Here is a tiny trained network, its code and every weight. The questions are about switching its units off for an input and a class, where a switched-off unit gives its printed mean instead of its output.

import numpy as np


def w(rows, s, z=0):
    codes = np.array(rows[::2]) - 128.0
    scale = np.full(codes.shape[1], s)
    scale[-1] = z or s
    return codes * scale


def f(y):
    return y / 2 * (1 + np.tanh(0.7978845608 * (y + 0.044715 * y**3)))


def log_softmax(a):
    a = a - a.max(-1, keepdims=True)
    return a - np.log(np.exp(a).sum(-1, keepdims=True))


def net(x, mask):
    res = np.array(x, float).reshape(1, 7) / 4 @ E
    y = f(res @ A[0][:, :-1].T + A[0][:, -1])
    res = res + np.where(mask, y, B[0][:, -1]) @ B[0][:, :-1]
    return log_softmax(res[-1] @ U[:, :-1].T + U[:, -1])


A, B = {}, {}
E = w([
[46,253,186,158,128,183,64,117,150],'x0',
[203,212,150,99,111,75,92,205,97],'x1',
[116,128,129,123,127,124,129,134,127],'x2',
[130,128,125,128,129,128,131,136,130],'x3',
[130,136,123,133,125,129,141,128,134],'x4',
[138,73,204,222,82,200,150,223,69],'x5',
[85,143,1,160,77,118,97,131,43],'x6',
],0.0087)
A[0] = w([
[226,66,100,82,144,54,177,133,105,46],'n1',
[214,198,156,104,108,100,108,139,107,46],'n2',
[208,187,118,87,133,45,141,212,128,67],'n3',
[194,99,201,112,169,142,167,135,153,141],'n4',
[135,112,206,91,139,124,150,116,171,3],'n5',
[145,161,128,137,112,22,77,173,74,139],'n6',
[134,160,110,107,125,76,141,73,157,4],'n7',
[179,73,107,100,107,117,159,130,127,21],'n8',
[100,194,130,136,151,179,113,132,123,1],'n9',
[71,230,102,52,193,113,73,51,174,122],'n10',
[114,110,185,95,154,119,121,127,138,9],'n11',
[154,107,60,41,118,2,134,61,197,48],'n12',
[129,101,197,208,88,179,118,188,94,21],'n13',
[168,156,233,114,123,141,135,88,226,73],'n14',
[96,150,30,131,47,119,71,127,60,12],'n15',
[25,30,84,166,152,152,196,14,177,22],'n16',
[196,27,50,80,149,66,147,78,147,131],'n17',
[173,108,201,60,183,100,135,140,174,90],'n18',
[73,239,144,114,148,162,63,65,176,52],'n19',
[90,141,66,133,91,95,131,125,64,31],'n20',
],0.0084,0.0073)
B[0] = w([
[68,194,176,195,163,148,80,224,131,187],'n1',
[136,128,153,95,132,228,77,58,165,168],'n2',
[134,102,169,57,99,226,35,9,159,187],'n3',
[113,171,41,139,131,98,158,97,128,202],'n4',
[106,118,45,99,189,155,82,158,34,144],'n5',
[94,112,132,83,139,194,167,43,208,198],'n6',
[189,58,169,116,190,153,116,194,62,138],'n7',
[105,174,177,156,198,147,13,239,51,145],'n8',
[107,142,152,177,138,120,73,135,99,147],'n9',
[225,27,162,139,119,110,231,179,77,254],'n10',
[113,139,101,138,223,163,101,139,43,125],'n11',
[212,56,149,151,109,132,193,143,56,205],'n12',
[255,59,182,128,176,80,163,171,45,223],'n13',
[96,138,9,126,155,96,123,106,100,199],'n14',
[99,131,47,98,247,79,130,132,99,192],'n15',
[167,140,162,16,133,239,36,29,166,212],'n16',
[65,196,187,201,82,80,93,199,158,220],'n17',
[71,122,49,92,148,80,148,88,110,184],'n18',
[55,186,195,220,97,104,52,228,149,223],'n19',
[96,116,78,108,199,98,131,104,93,156],'n20',
],0.0078,0.0098)
U = w([
[232,71,171,127,138,135,163,156,92,97],'0',
[65,164,189,158,127,129,76,181,140,100],'1',
[92,122,1,102,168,119,126,106,111,106],'2',
[161,117,171,66,124,214,74,56,166,76],'3',
[138,125,132,126,90,128,159,124,157,255],'4',
],0.0099,0.018)

Each question gives the input, the list of numbers given to net, and the class t.
The units are the neurons (one row each of A and B). Each row of codes is followed by its name. A weight is (code - 128) times the scale printed after its matrix; where a second scale follows, it is the last column's (A, B and U).
mask holds one flag per neuron, in row order. A switched-off neuron (its flag False) gives its mean, the last column of its row in B, instead of its output. The means were averaged over made-up inputs and are rounded, as every weight is.
A unit's drop is (log p(t) with every unit on - log p(t) with that unit switched off) / (log p(t) with every unit on - log p(t) with every unit switched off).
The circuit of an input: a set's keep is (log p(t) with only the set's units on - log p(t) with every unit switched off) / (log p(t) with every unit on - log p(t) with every unit switched off). Starting from the 12 units with the biggest drops (on a tie, the unit counted first), units are removed one at a time, each time the one whose removal leaves the highest keep (on an exact tie, the one counted first), for as long as the keep stays at least 0.8.
units of the circuit, in order: the units of the circuit, biggest drop first
k most important neurons: the k neurons with the biggest drops, biggest first
drop of u: that unit's drop, to one decimal
input [5,8,5,5,-1,0,7], class 3: units of the circuit, in order -> n3, n6
input [0,8,0,6,-2,-1,7], class 3: units of the circuit, in order -> n3
input [-5,-5,3,-5,-6,-4,-2], class 1: 2 most important neurons -> n17, n1
input [-3,7,-1,7,3,3,-5], class 3: 2 most important neurons -> n3, n2
input [6,8,5,-1,-5,5,-2], class 3: units of the circuit, in order -> n2, n3
input [-5,-2,-3,7,4,1,-6], class 2: units of the circuit, in order -> n4, n18
input [-4,-6,-6,-1,3,0,3], class 3: 2 most important neurons -> n16, n19
input [1,6,5,7,8,-7,4], class 0: 2 most important neurons -> n10, n12
input [-1,1,-7,2,4,6,-7], class 2: units of the circuit, in order -> n4, n14, n18
input [-8,-1,-5,-1,-5,-8,2], class 0: 2 most important neurons -> n12, n19
input [-6,-4,-4,-4,1,-1,-7], class 2: units of the circuit, in order -> n18, n4
input [-5,6,-3,8,-5,-8,-1], class 0: 2 most important neurons -> n12, n10
input [3,2,-2,5,7,8,8], class 0: 4 most important neurons -> n13, n14, n4, n18
input [-8,-1,2,2,-2,-2,-2], class 1: most important neuron -> n17
input [6,5,3,-3,2,-4,-7], class 2: 2 most important neurons -> n14, n18
input [7,-1,2,-1,-3,7,2], class 0: 2 most important neurons -> n13, n17
input [-7,8,3,-7,5,-5,-2], class 3: 4 most important neurons -> n3, n2, n6, n19
input [3,0,6,-8,-6,6,5], class 0: 2 most important neurons -> n13, n19
input [2,-8,5,8,4,6,2], class 3: 2 most important neurons -> n16, n10
input [-3,6,-3,-1,-7,5,8], class 2: units of the circuit, in order -> n15
input [5,5,-3,-6,8,-7,5], class 0: drop of n10 -> 1.1
input [8,8,-3,-8,-8,-8,-4], class 0: drop of n10 -> 3.1
input [0,-7,-1,8,5,-3,6], class 3: drop of n4 -> 0.1
